The symbols move the points like this.
Dak: β>Dag, σ>Zok, ξ>Vin, γ>Bik, ω>Tuv, α>Nug
Buz: β>Gad, σ>Met, ξ>Fos, γ>Fid, ω>Gat, α>Kiv
Ker: β>Sud, σ>Mip, ξ>Gek, γ>Zud, ω>Far, α>Tuv
Vok: β>Dav, σ>Kiz, ξ>Zef, γ>Tuv, ω>Nez, α>Pes
Beg: β>Nas, σ>Rer, ξ>Naz, γ>Vis, ω>Fid, α>Fip
Gek: β>Dek, σ>Ker, ξ>Mip, γ>Daz, ω>Zor, α>Dil
Tuv: β>Tak, σ>Ton, ξ>Dil, γ>Dak, ω>Vok, α>Sud
Bik: β>Fof, σ>Kiv, ξ>Kar, γ>Mel, ω>Dak, α>Muf
Dek: β>Nav, σ>Sud, ξ>Nin, γ>Bif, ω>Koz, α>Nef
Mig: β>Vis, σ>Fut, ξ>Dav, γ>Bag, ω>Pul, α>Bol
Fos: β>Muf, σ>Buz, ξ>Met, γ>Pip, ω>Zud, α>Bik
Did: β>Lem, σ>Voz, ξ>Fiz, γ>Nas, ω>Gad, α>Dal
Mir: β>Tuv, σ>Reg, ξ>Nav, γ>Nak, ω>Fem, α>Ker
Buv: β>Mav, σ>Mel, ξ>Zuk, γ>Pir, ω>Kar, α>Voz
Pip: β>Fiz, σ>Fid, ξ>Fov, γ>Naz, ω>Fos, α>Mel
Naz: β>Ris, σ>Beg, ξ>Rer, γ>Far, ω>Pip, α>Nez
Kog: β>Pip, σ>Dal, ξ>Mav, γ>Rop, ω>Fof, α>Bof
Bol: β>Kiz, σ>Mut, ξ>Fem, γ>Reg, ω>Biv, α>Vis
Mip: β>Nin, σ>Gek, ξ>Ker, γ>Gat, ω>Vis, α>Ton
Par: β>Sig, σ>Bif, ξ>Nug, γ>Gad, ω>Nin, α>Bes
Fip: β>Pul, σ>Pir, ξ>Nez, γ>Kiz, ω>Zuk, α>Nas
Daz: β>Bif, σ>Zud, ξ>Gat, γ>Met, ω>Gek, α>Vin
Zor: β>Koz, σ>Far, ξ>Vis, γ>Gek, ω>Rer, α>Zef
Gad: β>Lun, σ>Rim, ξ>Muf, γ>Did, ω>Par, α>Ser
Pir: β>Nor, σ>Nez, ξ>Fip, γ>Zef, ω>Buv, α>Ler
Fem: β>Vok, σ>Bol, ξ>Mut, γ>Mir, ω>Sot, α>Far
Zuk: β>Dal, σ>Buv, ξ>Mel, γ>Fip, ω>Kiv, α>Did
Fut: β>Zor, σ>Dav, ξ>Mig, γ>Nef, ω>Nor, α>Mut
Reg: β>Ton, σ>Nav, ξ>Mir, γ>Sig, ω>Bol, α>Mip
Sim: β>Kar, σ>Zib, ξ>Lun, γ>Ruz, ω>Kem, α>Met
Pul: β>Beg, σ>Nor, ξ>Rop, γ>Mig, ω>Dal, α>Biv
Bif: β>Kem, σ>Nug, ξ>Par, γ>Rim, ω>Dek, α>Pup
Zud: β>Nug, σ>Gat, ξ>Daz, γ>Fos, ω>Ker, α>Dak
Dil: β>Nef, σ>Tuv, ξ>Ton, γ>Vin, ω>Zef, α>Dek
Far: β>Pes, σ>Vis, ξ>Zor, γ>Ker, ω>Naz, α>Vok
Ler: β>Kis, σ>Ris, ξ>Nas, γ>Koz, ω>Voz, α>Nor
Sot: β>Nez, σ>Biv, ξ>Kis, γ>Fem, ω>Bof, α>Naz
Dag: β>Zud, σ>Bes, ξ>Pup, γ>Fof, ω>Tak, α>Nak
Ris: β>Sot, σ>Nas, ξ>Ler, γ>Pes, ω>Fiz, α>Rop
Bes: β>Gat, σ>Pup, ξ>Dag, γ>Ser, ω>Bag, α>Sig
Zef: β>Fut, σ>Vok, ξ>Kiz, γ>Dil, ω>Pir, α>Koz
Pup: β>Daz, σ>Dag, ξ>Bes, γ>Gaf, ω>Nef, α>Kem
Tak: β>Ker, σ>Bag, ξ>Nef, γ>Dag, ω>Dav, α>Mir
Bof: β>Mel, σ>Lem, ξ>Ruz, γ>Sot, ω>Zib, α>Pip
Ton: β>Bag, σ>Dil, ξ>Tuv, γ>Zok, ω>Kiz, α>Nin
Gaf: β>Met, σ>Fof, ξ>Ser, γ>Mav, ω>Pup, α>Sim
Mel: β>Kog, σ>Zuk, ξ>Buv, γ>Nez, ω>Bik, α>Fiz
Vis: β>Kuz, σ>Zor, ξ>Far, γ>Mip, ω>Beg, α>Kiz
Rop: β>Naz, σ>Pul, ξ>Nor, γ>Dav, ω>Kog, α>Sot
Pes: β>Fem, σ>Kuz, ξ>Koz, γ>Sud, ω>Ris, α>Dav
Lem: β>Zuk, σ>Ruz, ξ>Bof, γ>Biv, ω>Lun, α>Fid
Fiz: β>Bof, σ>Did, ξ>Voz, γ>Ris, ω>Muf, α>Kog
Kuz: β>Bol, σ>Koz, ξ>Pes, γ>Nin, ω>Nas, α>Mig
Nor: β>Rer, σ>Rop, ξ>Pul, γ>Fut, ω>Mav, α>Kis
Ser: β>Buz, σ>Gaf, ξ>Fof, γ>Dal, ω>Bes, α>Lun
Kem: β>Vin, σ>Nak, ξ>Sig, γ>Sim, ω>Nav, α>Daz
Nug: β>Nak, σ>Par, ξ>Bif, γ>Muf, ω>Sud, α>Dag
Ruz: β>Buv, σ>Bof, ξ>Lem, γ>Kis, ω>Sim, α>Fov
Fid: β>Did, σ>Fov, ξ>Pip, γ>Beg, ω>Buz, α>Zuk
Nef: β>Gek, σ>Tak, ξ>Bag, γ>Pup, ω>Fut, α>Nav
Koz: β>Mut, σ>Pes, ξ>Kuz, γ>Dek, ω>Ler, α>Fut
Kiv: β>Ser, σ>Kar, ξ>Bik, γ>Zuk, ω>Zok, α>Gad
Dal: β>Fid, σ>Mav, ξ>Kog, γ>Pul, ω>Ser, α>Lem
Sig: β>Zok, σ>Kem, ξ>Nak, γ>Lun, ω>Reg, α>Gat
Fof: β>Fos, σ>Ser, ξ>Gaf, γ>Kog, ω>Dag, α>Zib
Fov: β>Voz, σ>Pip, ξ>Fid, γ>Rer, ω>Met, α>Buv
Mav: β>Fov, σ>Kog, ξ>Dal, γ>Nor, ω>Gaf, α>Ruz
Met: β>Rim, σ>Fos, ξ>Buz, γ>Fov, ω>Daz, α>Kar
Lun: β>Kiv, σ>Sim, ξ>Zib, γ>Lem, ω>Sig, α>Buz
Nez: β>Rop, σ>Fip, ξ>Pir, γ>Vok, ω>Mel, α>Ris
Muf: β>Zib, σ>Gad, ξ>Rim, γ>Fiz, ω>Nug, α>Fof
Zib: β>Bik, σ>Lun, ξ>Sim, γ>Bof, ω>Nak, α>Fos
Voz: β>Ruz, σ>Fiz, ξ>Did, γ>Ler, ω>Rim, α>Mav
Kar: β>Gaf, σ>Bik, ξ>Kiv, γ>Buv, ω>Vin, α>Rim
Vin: β>Pup, σ>Dak, ξ>Zok, γ>Kar, ω>Dil, α>Bif
Bag: β>Mip, σ>Nef, ξ>Tak, γ>Bes, ω>Mig, α>Reg
Kiz: β>Mig, σ>Zef, ξ>Vok, γ>Ton, ω>Fip, α>Kuz
Nin: β>Reg, σ>Dek, ξ>Sud, γ>Par, ω>Kuz, α>Bag
Rer: β>Ler, σ>Naz, ξ>Beg, γ>Zor, ω>Fov, α>Pir
Nak: β>Dak, σ>Sig, ξ>Kem, γ>Zib, ω>Mir, α>Zud
Kis: β>Pir, σ>Sot, ξ>Biv, γ>Mut, ω>Ruz, α>Rer
Mut: β>Zef, σ>Fem, ξ>Bol, γ>Nav, ω>Kis, α>Zor
Zok: β>Bes, σ>Vin, ξ>Dak, γ>Kiv, ω>Ton, α>Par
Gat: β>Par, σ>Daz, ξ>Zud, γ>Buz, ω>Mip, α>Zok
Rim: β>Sim, σ>Muf, ξ>Gad, γ>Voz, ω>Bif, α>Gaf
Nav: β>Dil, σ>Mir, ξ>Reg, γ>Kem, ω>Mut, α>Gek
Nas: β>Biv, σ>Ler, ξ>Ris, γ>Kuz, ω>Did, α>Pul
Dav: β>Far, σ>Mig, ξ>Fut, γ>Tak, ω>Rop, α>Fem
Sud: β>Mir, σ>Nin, ξ>Dek, γ>Nug, ω>Pes, α>Tak
Biv: β>Fip, σ>Kis, ξ>Sot, γ>Bol, ω>Lem, α>Beg

The rows follow the links: the fewer symbols apart two points are, the more alike their rows tend to be.

Known rows, each with its point:
+5 -22 -21 -29 +7 -5 +23 +16 +3 +11 -26 +8 +45 -8 0 -14 -42 +17 -34 -3 -2 +16 +3 -22 -34 +16 -11 -26 +20 +7 +26 +24 -12 -34 +23 -2 +2 +20 +38 -38 +5 +19 -13 +11 +43 -13 -17 +2 +18 +20 +14 -10 +10 +17 +11 +5 +3 +20 -3 +10 +6 -> Bes
+13 -4 -28 +4 +17 -1 -9 +20 -13 -4 -8 -6 +12 -15 -19 +17 -31 -14 -33 -2 +9 +36 -4 -3 +19 +14 -8 -1 -23 +4 +14 -8 -24 +2 -2 -6 +35 -43 -21 +29 -21 +5 +5 -7 +3 +20 -30 +17 -27 -27 +35 +45 +11 +3 -7 +36 -9 +7 +31 +11 +15 -> Kiz
-36 +16 +40 -8 -32 0 -10 +0 +28 -2 +4 +10 +16 -10 +16 +16 -25 -21 +12 -3 -19 -18 -4 +5 +7 -32 -7 -25 -10 +7 +6 -5 +19 -33 +34 -25 +7 +3 +20 -19 -6 -9 +4 -7 +17 -7 -3 -22 +9 +15 -24 -4 -2 +17 +26 -20 -11 +24 +47 -7 +14 -> Gad
+2 -4 +27 -28 -7 +0 -12 +16 +3 -12 -5 +6 +12 -13 -10 -23 +16 -26 +43 +4 -19 +20 -24 +14 -45 -17 +19 +21 -10 -18 -23 -3 +32 -20 0 +13 +3 +16 -35 -3 -10 -16 -6 -21 +6 +11 -33 +28 +11 -19 +35 -8 -15 -6 +36 +43 +34 +15 +1 -18 +2 -> Kar
-29 +12 +51 -5 +12 +9 -10 +15 -2 +11 -13 -4 +14 -10 -10 +53 +10 +4 -4 -36 -32 +6 -10 -10 +9 +6 -37 +21 -26 -10 +16 -4 +12 +4 +25 +1 +7 -11 -22 +31 +14 -4 +25 +1 -21 -10 -11 -1 +3 +15 -16 -4 -16 +2 +8 -16 -40 +18 +28 +6 +25 -> Lem
+14 -3 +35 +3 -24 +7 +14 +16 -8 +12 +1 -38 +12 +20 +45 +19 +26 -3 +22 -24 -30 -24 +3 -6 -6 +20 -10 +21 +1 -12 -34 -26 +9 +10 -30 +13 -33 +10 +9 -15 +3 +3 +6 +1 -4 -12 -5 -14 +1 -4 -29 -18 -36 +7 -10 -3 +25 -38 -16 -2 -38 -> Fov
+23 -5 +23 -22 -5 -1 +22 +3 +0 +0 +10 -25 +18 +4 +23 -42 +17 +18 +6 -4 +5 -48 +14 -19 -9 0 +15 -12 +21 +2 -26 +17 -13 -11 -15 +4 -11 +38 +37 -43 -10 -4 -10 +14 +25 +2 +17 -17 +24 +17 +11 -1 +11 -5 -9 +12 +35 +7 -29 -4 -30 -> Daz
-2 -20 -21 +46 +4 +30 +8 -17 -3 -11 +6 +22 -49 +26 +23 +7 +23 +18 -1 -18 +21 -33 +10 +31 -16 -6 +3 -2 +4 +3 +9 +1 -9 +40 -23 +4 -22 +8 -1 +13 +4 +10 -12 -10 -6 +9 +7 -23 -27 +9 -37 +14 -21 +32 +3 -20 -19 -57 -11 +4 -16 -> Naz
-3 -25 +2 +38 -17 +25 +16 +9 -13 -1 -22 -10 -3 +24 +17 +13 -9 +13 -35 -34 +11 -26 +25 -9 +9 +3 -28 -20 -26 +12 +18 +3 -4 +9 +4 -15 -5 +7 +22 +1 -21 +16 +7 -13 +4 +5 -18 -25 -39 +1 -33 +38 -11 +33 +10 -5 -9 -35 +32 +1 -19 -> Beg
-23 +24 +53 -8 -36 -2 +3 -1 -9 +23 +2 -30 +10 +14 +18 +20 +28 -5 +25 -15 -33 -31 +9 -7 +6 -10 +1 +28 -23 -19 -39 -19 +27 +2 -19 +4 -35 -8 +5 +14 +4 -18 +27 +7 -24 -6 +8 -13 -1 +0 -24 -15 -1 -2 -16 -6 +1 +7 -3 +0 -14 -> Voz
+22 -5 -55 +23 +28 -19 -14 +9 -20 -25 +13 +27 -28 -22 -12 +9 -7 -7 -7 +14 +22 +13 -25 +17 +16 -7 +20 +3 +10 +3 -6 -10 -14 +19 -36 -3 +29 -30 -39 +31 +1 +13 -4 -2 -8 +9 -10 +32 -11 -24 +27 +6 +1 -3 -17 +21 +5 -7 -5 -3 +9 -> Vok
-26 +26 +4 +28 -1 +11 +7 -28 +1 -4 -4 +22 -55 +29 +16 +21 -4 +21 +9 +11 +21 -27 +16 +14 +11 -27 +13 +9 0 -5 +6 -4 +18 +34 -12 -1 -22 -13 -6 +30 +18 -5 -1 -13 -25 +18 +15 -28 -24 +9 -39 +9 +5 +9 -19 -34 -33 -7 -6 -4 -11 -> Ris
-4 -5 -17 -15 +39 -12 -11 +7 -3 -1 +2 +50 -3 -36 -18 -15 -4 +21 +7 +17 +5 +8 -16 +6 -20 -22 +17 -4 +29 -17 +6 +23 -13 +3 -7 +10 +17 +27 -12 +3 +11 +2 -13 +3 +15 +15 -8 +30 +14 +27 +35 -14 +0 -3 -1 +10 -4 +32 -44 -4 +29 -> Dak
-15 -7 -2 -6 +9 -7 -14 +7 +9 -14 +2 +55 -18 -30 +1 +4 +5 -16 +31 +15 -14 +29 -37 +32 -35 -31 +12 -3 +25 -13 +13 -5 +21 -3 +0 +2 +10 -1 -31 +1 +4 -21 -12 -15 +15 +18 -11 +28 +18 +1 +13 -15 -17 +18 +31 +14 +8 +10 -15 -13 +25 -> Bik
-36 +15 +11 -17 -22 -4 -1 +9 +20 +12 +1 -1 +25 -12 +3 -8 -41 +17 -10 +12 -8 -35 +23 -23 +17 -23 +3 -36 -1 -2 +3 +25 -1 -37 +18 -15 +9 +24 +40 -20 +2 +2 +1 +4 +19 -2 +7 -25 +18 +40 -4 +3 +22 +3 -14 -18 -13 +36 +4 +11 +11 -> Par
+38 -1 -13 +20 -11 -5 +4 -12 -11 -1 +17 -40 -4 +22 +24 -17 +7 -17 -1 -3 +14 -31 +16 -15 +18 +23 +10 -7 -1 +34 -33 -18 -17 +4 -30 -5 -8 -16 +3 -13 -21 +18 +6 -5 0 -4 +11 -20 -8 -28 +12 +16 +20 -20 -10 +24 +22 -43 +3 +7 -47 -> Zor
+41 -23 -38 -14 +3 -12 +0 -13 -6 +8 -6 -32 +27 +34 -13 -48 +9 -13 -9 +10 -16 +16 +4 -3 -3 +37 -2 +3 +26 -2 -7 -17 -7 -8 -3 +0 -7 +6 +33 -42 -19 +14 -10 +16 -1 -15 +2 +25 -4 -32 0 -22 +20 -34 +1 +23 +36 -10 -43 -18 -14 -> Nef
+19 -26 -62 +7 +23 -24 -1 -16 +1 -12 +4 +32 -2 +21 -22 -23 -10 -2 -16 +19 +7 +20 -8 +24 +2 +22 -4 -4 +47 +7 +20 -7 -5 +9 -8 -8 +6 +1 +22 -23 +0 +22 -20 +20 +5 -13 +15 +27 +5 -15 -12 -30 -2 -5 -6 -14 -4 -9 -43 -21 +16 -> Tak
0 +7 +4 -31 +11 -20 -14 -10 +22 -1 -6 -2 +30 +0 -24 -8 -20 -11 -22 +7 -6 +8 +0 -8 +57 +10 -13 -12 -11 +1 +27 +1 -18 -14 +40 -12 +33 +5 +30 +5 +1 -5 +9 +13 -10 +10 +27 -8 +1 -10 +7 +2 +10 -32 -6 -13 -24 +35 +17 +2 +43 -> Reg
+1 +1 -23 -2 +37 -11 -22 -31 +22 -7 +28 +13 -9 -3 -36 -26 +6 +8 +0 +31 +15 +20 -8 +13 +57 -7 +10 +3 +17 -11 +29 -3 -13 +14 +14 -9 +19 +14 -7 +18 +22 -4 +9 +25 -16 +17 +39 +15 +15 -8 +3 -20 +5 -37 -13 -35 -26 +18 -22 -13 +34 -> Mir
+3 +17 -4 +4 +15 +1 -9 -14 +5 -1 +9 -34 +12 -23 -20 +11 -15 -5 -24 -12 +9 +21 +10 -17 +48 +5 -10 -10 -34 +14 +13 +2 -14 +2 +19 -13 +25 -34 -24 +36 -5 +1 +14 +1 -15 +9 +8 -9 -10 -12 +30 +31 +23 -13 -10 -5 -15 +16 +47 +24 +9 -> Bol
-6 -16 -25 +26 +6 +8 +5 +20 -12 -3 -11 +24 -19 -4 +10 +53 +1 +13 +3 -17 -28 +15 -21 +24 -39 +16 -16 +17 +32 -1 -4 -30 +9 +25 -29 +22 -18 -11 -12 +1 +21 +5 +3 -5 +8 -39 -6 +34 +0 +20 -27 -39 -22 +33 +3 -16 -6 -28 -30 -3 -2 -> Kog

Each walk starts at a row. The symbols on each line, taken left to right, move it on to the next point.
Each answer is a row, close to the row of the point it stands for.
start -2 -17 -27 +18 -2 -1 -2 -3 +12 -30 +4 +44 -9 -19 +23 +9 -13 -8 +15 +8 -20 +24 -24 +33 -53 -14 +15 -6 +37 +15 +8 +4 +23 -8 +10 -6 -19 -5 -8 -30 +14 -1 -18 -10 +27 -20 -5 +33 +24 +2 -6 -30 -25 +21 +33 -13 +4 -18 -7 -15 -3
ξ σ α α ω γ -> -16 -17 +1 +28 -6 +2 +0 +1 +32 -27 +20 +46 -29 -17 +51 +6 +13 -16 +32 -4 +1 -24 -3 +34 -21 -34 +12 -19 +33 +10 +3 -12 -1 -15 -2 -17 -18 +10 +4 -30 -2 -16 -18 +3 +26 -5 +14 +4 +23 +19 -17 -31 -29 +29 +19 -9 +8 -36 -3 -16 -17
α σ β α σ γ -> -3 +16 +47 -27 0 -6 -17 +2 -17 +28 -3 -32 0 +3 -6 +12 +36 +2 +31 -18 -25 +14 -8 -11 -1 +18 -8 +54 -17 -15 -18 -6 +28 +8 0 +15 -14 -5 -37 +29 +20 -24 +22 -10 -42 +5 +11 -8 +2 0 +2 -12 -18 -11 -2 -3 +8 +5 +1 +0 +2
start -41 +17 +45 +0 -32 +6 +9 +29 +1 +2 -16 -5 +7 +2 +12 +56 -12 +5 -3 -31 -32 -19 +7 -13 +21 -2 -27 +2 -32 -3 +2 -11 +19 -1 -1 -17 -7 -6 +18 +15 +11 -1 +24 +12 +3 -6 +3 -22 -3 +25 -33 -4 -8 +20 +5 -23 -24 +17 +34 +11 +11
σ γ β ω σ σ α -> -18 -18 +30 +21 -10 +20 +21 +25 +1 +2 -4 -3 +20 +8 +28 +43 +3 -9 -13 -47 -25 -25 +14 -3 +14 +16 -40 -4 -18 +0 +17 -11 -11 +8 -9 -8 -2 +4 +31 -13 -6 +14 +9 +7 +16 -19 -1 -5 -8 +27 -34 -13 -27 +37 +2 -8 0 -21 +21 +7 -3
σ σ σ ξ σ σ σ -> -7 -15 +8 +29 -3 +2 +17 +11 -2 +0 +10 +25 -20 +2 +29 +42 +23 +11 +8 -18 -10 -23 -14 +21 -13 -5 -17 +2 +21 -2 -6 -31 -7 +24 -30 +2 -6 +0 +10 +6 +10 +1 -4 +2 +2 -19 +23 +2 +9 +23 -31 -36 -42 +37 -5 -22 -3 -49 -19 -3 +0
start +7 -9 +12 -6 -15 +2 +8 +21 -17 +15 -19 -31 -3 +7 +13 +12 +25 0 +13 -29 -39 +17 -9 -3 -49 +38 -21 +37 +8 -11 -15 -18 +21 +7 -23 +18 -34 -4 -10 -7 -8 +8 +10 -6 +2 -27 -19 +22 -1 -11 -8 -26 -12 +12 +3 +12 +32 -20 -15 +8 -20
γ σ β γ σ -> +21 -18 -16 +31 +2 +6 +9 +7 +1 -13 -6 -41 +14 +4 +26 +21 -18 -17 -35 -13 +25 -18 +18 -11 +30 +13 -9 -30 -23 +19 +4 -1 -38 -5 -7 -20 +22 -24 +10 -15 -31 +27 +1 +5 +11 -9 -7 -18 -15 -17 -7 +25 +10 +13 -17 +7 -11 -21 +47 +9 -31
ξ α ω ω -> -7 -4 +6 -11 +23 -12 -10 +18 -25 -11 +2 +39 -21 -24 -17 +57 +17 +4 +9 -11 -19 +11 -25 +22 -16 -7 -7 +32 +5 -30 -3 -16 +10 +24 -18 +31 +10 -17 -32 +32 +12 -9 +0 -6 -5 +4 -20 +35 -9 +18 -2 -22 -23 +10 +4 +3 -13 +5 -21 -1 +20
start +4 -7 +37 +4 -24 +4 +6 +6 +19 -7 +14 -18 +4 -4 +35 -16 +24 -10 +31 -15 -15 -16 -2 +18 -33 -14 +9 -8 -1 +4 -25 -8 +15 -25 +1 -1 -14 +17 +8 -40 -16 -15 -12 +7 +19 -5 -6 -19 +26 -6 -15 -18 -9 +20 +24 +14 +32 -33 +12 -12 -33
ω ω γ α σ β -> +3 -7 -42 0 +20 +3 +14 +2 +6 -11 -1 +42 -4 -21 -8 -18 -18 +21 -9 +20 +4 +12 -8 +11 -44 -7 +8 -10 +47 -4 +12 +27 -9 -4 +1 +14 -8 +20 +4 -39 +9 +22 -22 +1 +26 -34 +2 +10 +28 +31 +15 -30 -5 +6 -9 +4 +11 -2 -43 -5 +5
γ β α α ξ -> -17 +23 +43 -11 -43 -10 -5 -1 +19 -3 +3 -14 +1 -3 +20 -17 +20 -11 +50 +9 -23 -11 +2 -1 -14 -35 +25 -1 +9 -3 -32 -9 +45 -27 +16 +1 -27 +7 +9 -18 +1 -35 +1 +4 -8 +3 +10 -16 +18 0 -12 -14 -1 -7 +11 +3 +15 +1 +17 -10 -15
start -32 +15 +42 -19 +3 +5 -17 +5 +16 -1 +5 +14 +17 -34 +1 +10 -9 -10 +22 -15 -22 +30 -12 +0 +3 -22 +4 -4 -25 +10 +27 +10 +20 -28 +49 -11 +10 -4 -15 +2 +8 -11 +9 -17 +0 -1 +3 -9 +17 +14 +7 +9 -3 -1 +34 +1 -14 +27 +52 +2 +25
σ ξ σ σ σ γ β -> -11 -3 +23 -18 +10 +1 +3 +41 -17 +7 -20 +2 +22 -17 -13 +50 -10 -5 -16 -31 -24 +23 -21 -7 +1 +22 -34 +25 -26 -18 +12 -12 +4 +7 +5 +8 +20 -15 0 +27 +5 -2 +12 -2 -2 -5 -31 +26 -12 +3 +4 +5 -22 +23 +11 +22 -3 +13 +12 +18 +29
ω ω γ α σ β -> -7 +24 +51 -30 -24 -3 -18 -6 +16 +2 +7 -7 +12 -10 +8 -20 +26 -8 +49 -5 -15 +22 -8 -2 -14 -14 +18 +24 -16 -1 -17 +5 +40 -17 +30 +15 -8 -1 -39 -2 +8 -33 +2 -17 -21 +5 +7 -8 +23 -2 +24 -9 -3 -20 +17 +6 +6 +13 +15 -9 +6
start +8 -28 -14 -18 +17 -22 -6 +10 -3 +5 -16 +11 +35 +8 -37 -4 -22 -20 -29 +9 +8 +26 +5 -2 +43 +19 -24 -12 -13 -15 +24 +0 -28 +4 +19 -11 +38 +7 +19 +7 -7 -3 +0 +21 +11 +17 -11 +32 -14 -31 +7 +10 +7 -22 +12 +19 +5 +36 -4 -6 +40
ω ξ α γ ω -> -14 +19 -30 +33 -8 +0 -8 -26 +6 -12 +32 +5 -31 0 +6 +13 -13 +3 -5 +28 +28 -22 +7 +9 +46 -19 +31 -15 +12 +15 -8 -13 -17 +15 -24 -23 +7 -25 -13 +32 +12 -3 -2 +2 -9 -4 +40 -10 -1 -13 +1 +8 +30 -5 -35 -24 -28 -8 +12 +2 -4
β ω γ ω α α β -> +8 -18 -48 +32 +12 +15 +20 -14 -19 -2 -10 +32 -49 +25 +1 +3 -8 +14 -16 -4 +14 +24 +3 +14 -41 +7 +0 +18 +15 +6 +21 +1 +12 +34 -18 +7 -28 -14 -14 +12 +8 +29 -9 -12 -8 -6 -19 +19 -35 -1 -20 +15 -10 +27 +5 -8 -23 -40 -27 +1 -14
start +18 +0 +8 -14 -4 +11 +6 +7 -35 +12 -21 -14 -15 +26 -19 -16 +17 +3 +3 -2 +12 +13 +5 -7 -24 +12 +7 +31 -35 -15 -9 +5 +21 +26 -16 +20 -8 +11 -28 +33 -2 -2 +2 -27 -28 +22 -32 +12 -42 -17 +16 +38 -4 -3 +6 +40 +9 -7 -15 +8 -16
σ γ β ω σ σ α -> +7 +16 +40 -8 0 +15 -9 -10 -19 +19 -8 -32 -19 +19 -8 -16 +31 +8 +13 -6 +4 +19 +15 -10 -2 +6 +6 +40 -29 -9 -13 +8 +29 +15 +9 +13 -22 -5 -34 +36 +11 -5 +16 -19 -48 +24 -8 -25 -35 -2 -1 +26 +7 -25 +1 +6 -12 -2 -2 +9 -10
ω γ α γ β γ -> +2 +19 +8 -23 -22 -15 +0 -19 +10 +10 +12 -36 +25 +28 +2 -33 +1 -11 +10 +33 +3 -26 +23 -11 +45 -3 +10 -6 +8 -12 -27 +1 -2 -11 -4 -24 -14 +6 +37 -15 0 -17 +5 +13 -21 +14 +21 -11 +10 -31 -21 -5 +19 -39 -15 -13 +12 +22 -14 -6 -1
start -7 -22 -29 +17 -2 +32 +18 +13 -21 +8 -50 +1 +4 +18 -15 +8 -28 +2 -40 -26 +10 +25 +9 -3 -35 +24 -29 -7 -14 +10 +36 +10 +8 +18 +6 -2 +1 -9 +17 +3 -3 +30 +0 -15 +3 -3 -46 -1 -40 -9 -8 +32 +0 +29 +16 +14 -7 -8 +17 +6 -9
γ ξ σ γ ω σ -> +34 -4 -37 +4 -2 +7 +7 +1 -18 -1 -15 -52 +9 +22 +6 -23 -3 -16 -14 -1 +5 +24 -4 -10 -19 +26 +6 +6 +0 +19 -22 -10 -1 +11 -27 +8 -10 -38 -13 -12 -19 +13 +3 -9 -5 -17 -7 +22 -16 -43 +20 +7 +14 -11 -9 +32 +37 -25 +6 -5 -37
α ξ γ β α -> -11 +2 +1 -16 -11 -14 -1 -11 +16 +4 +11 -18 +31 +14 -13 -9 -31 -20 -20 +8 +9 -20 +18 -8 +61 +5 -13 -29 +1 -1 +15 +5 -22 -13 +11 -34 +19 +2 +52 -13 -8 +1 +7 +27 +1 +8 +22 -20 -8 -7 -28 +5 +26 -9 -9 -15 -23 +28 +15 -1 +22
start -15 +13 -6 +6 +20 +20 -7 -32 -17 +5 +6 +26 -46 +9 -20 +2 +19 +19 +8 0 +23 +20 +9 +9 +8 -12 +11 +25 -6 -5 +25 +20 +19 +37 +1 +14 -4 +3 -40 +49 +24 -8 +4 -27 -33 +13 +2 -14 -20 +13 -1 +11 -6 -7 -11 -30 -43 0 -9 +1 +4
ω α γ α γ ω ξ ω -> +3 -6 +36 -24 +3 +1 -1 +29 -27 +12 -7 -12 +5 +3 -8 +15 +29 -4 +16 -24 -32 +8 -20 +1 -20 +14 -15 +41 -19 -24 -29 -16 +25 +19 -16 +29 -5 -8 -23 +21 +7 -23 +10 -20 -17 +11 -19 +21 -3 -6 +17 -13 -8 -1 +4 +26 +28 -4 -20 +5 +2
ξ ξ ω α ω ω -> -14 +10 -16 +20 -11 -13 -15 -36 +31 -8 +22 +20 -12 +9 +7 -11 -4 -2 +8 +45 +8 -26 +3 +15 +46 -15 +6 -16 +25 -2 -5 +1 -23 +4 -14 -21 +6 +9 +27 -8 +11 -19 +11 +32 -1 +5 +48 -2 +11 -7 -34 -18 +9 -21 -22 -25 -14 +18 -24 -12 +12
